Below is a small trained network, with its code and all its weights. Each question gives an input and a class and asks what happens when units are switched off, that is, made to give their printed mean instead of their output.

import numpy as np


def w(rows, s, z=0):
    codes = np.array(rows[::2]) - 128.0
    scale = np.full(codes.shape[1], s)
    scale[-1] = z or s
    return codes * scale


def f(y):
    return np.maximum(y, 0)


def log_softmax(a):
    a = a - a.max(-1, keepdims=True)
    return a - np.log(np.exp(a).sum(-1, keepdims=True))


def net(x, mask):
    res = np.array(x, float).reshape(1, 7) / 4 @ E
    y = f(res @ A[0][:, :-1].T + A[0][:, -1])
    res = res + np.where(mask, y, B[0][:, -1]) @ B[0][:, :-1]
    return log_softmax(res[-1] @ U[:, :-1].T + U[:, -1])


A, B = {}, {}
E = w([
[126,173,61,164],'x0',
[63,136,139,189],'x1',
[98,215,221,154],'x2',
[255,83,136,206],'x3',
[148,131,59,205],'x4',
[124,193,123,84],'x5',
[180,159,166,121],'x6',
],0.0072)
A[0] = w([
[201,160,191,122,103],'n1',
[69,29,213,151,93],'n2',
[130,117,117,134,94],'n3',
[86,214,138,135,140],'n4',
[65,66,133,187,169],'n5',
[164,240,175,75,153],'n6',
[176,86,107,84,192],'n7',
[200,94,35,147,129],'n8',
[98,98,98,223,162],'n9',
[207,137,218,125,57],'n10',
[180,192,216,38,175],'n11',
[158,91,166,124,62],'n12',
[169,119,90,191,193],'n13',
[226,143,255,108,122],'n14',
[158,98,106,56,102],'n15',
[92,85,194,121,212],'n16',
[131,95,157,199,76],'n17',
[65,119,12,113,56],'n18',
[105,217,76,17,73],'n19',
[25,127,180,99,204],'n20',
[75,192,60,124,75],'n21',
[80,65,91,142,168],'n22',
[17,107,26,198,4],'n23',
[99,133,168,93,155],'n24',
[48,152,111,82,141],'n25',
[243,122,178,149,135],'n26',
],0.0085,0.0036)
B[0] = w([
[54,168,186,119,187],'n1',
[110,57,91,160,191],'n2',
[136,118,136,144,136],'n3',
[154,152,54,126,190],'n4',
[181,110,150,201,203],'n5',
[152,211,60,132,210],'n6',
[103,145,140,179,212],'n7',
[8,104,156,152,255],'n8',
[180,167,124,219,220],'n9',
[46,140,204,67,190],'n10',
[167,209,37,153,232],'n11',
[114,136,141,93,154],'n12',
[85,107,124,200,234],'n13',
[34,169,194,53,232],'n14',
[98,175,105,165,175],'n15',
[129,75,85,157,204],'n16',
[68,151,103,151,173],'n17',
[76,111,154,67,197],'n18',
[72,100,54,52,200],'n19',
[163,100,80,153,235],'n20',
[141,129,92,37,175],'n21',
[156,105,182,162,203],'n22',
[176,199,150,93,209],'n23',
[126,106,80,140,180],'n24',
[130,99,105,114,204],'n25',
[15,160,183,149,237],'n26',
],0.014,0.0064)
U = w([
[106,140,92,34,4],'0',
[131,67,149,132,129],'1',
[92,178,234,90,149],'2',
[141,254,59,111,176],'3',
[211,172,178,61,17],'4',
[81,84,94,183,219],'5',
],0.0074,0.0033)

Each question gives the input, the list of numbers given to net, and the class t.
The units are the neurons (one row each of A and B). Each row of codes is followed by its name. A weight is (code - 128) times the scale printed after its matrix; where a second scale follows, it is the last column's (A, B and U).
mask holds one flag per neuron, in row order. A switched-off neuron (its flag False) gives its mean, the last column of its row in B, instead of its output. The means were averaged over made-up inputs and are rounded, as every weight is.
A unit's drop is (log p(t) with every unit on - log p(t) with that unit switched off) / (log p(t) with every unit on - log p(t) with every unit switched off).
The circuit of an input: a set's keep is (log p(t) with only the set's units on - log p(t) with every unit switched off) / (log p(t) with every unit on - log p(t) with every unit switched off). Starting from the 12 units with the biggest drops (on a tie, the unit counted first), units are removed one at a time, each time the one whose removal leaves the highest keep (on an exact tie, the one counted first), for as long as the keep stays at least 0.8.
circuit, biggest first: the units of the circuit, biggest drop first
unit that matters most: the unit with the biggest drop
top k neurons: the k neurons with the biggest drops, biggest first
drop of u: that unit's drop, to one decimal
input [-6,8,3,-4,8,5,-4], class 3: unit that matters most	n23
input [-3,8,-7,4,-3,-3,8], class 2: circuit, biggest first	[n20 n26]
input [-8,8,0,-2,-3,3,-7], class 1: circuit, biggest first	[n8 n11 n26 n6]
input [-6,8,1,-6,-4,6,-8], class 0: top 3 neurons	[n21 n19 n13]
input [0,2,-1,-4,3,7,-1], class 0: circuit, biggest first	[n19 n9 n21]
input [5,-8,0,-8,-2,0,-7], class 0: circuit, biggest first	[n19 n18]
input [-5,-5,1,-7,-3,4,-1], class 3: top 2 neurons	[n11 n6]
input [5,-5,-1,-6,7,5,5], class 0: drop of n19	0.5
input [-3,-2,3,6,7,5,-3], class 2: drop of n20	0.1
input [3,-5,-2,-5,-2,-2,-3], class 0: drop of n19	0.2
input [-1,-5,2,0,-8,0,2], class 3: top 2 neurons	[n11 n6]
input [3,2,-5,-7,8,8,6], class 0: drop of n18	0.2
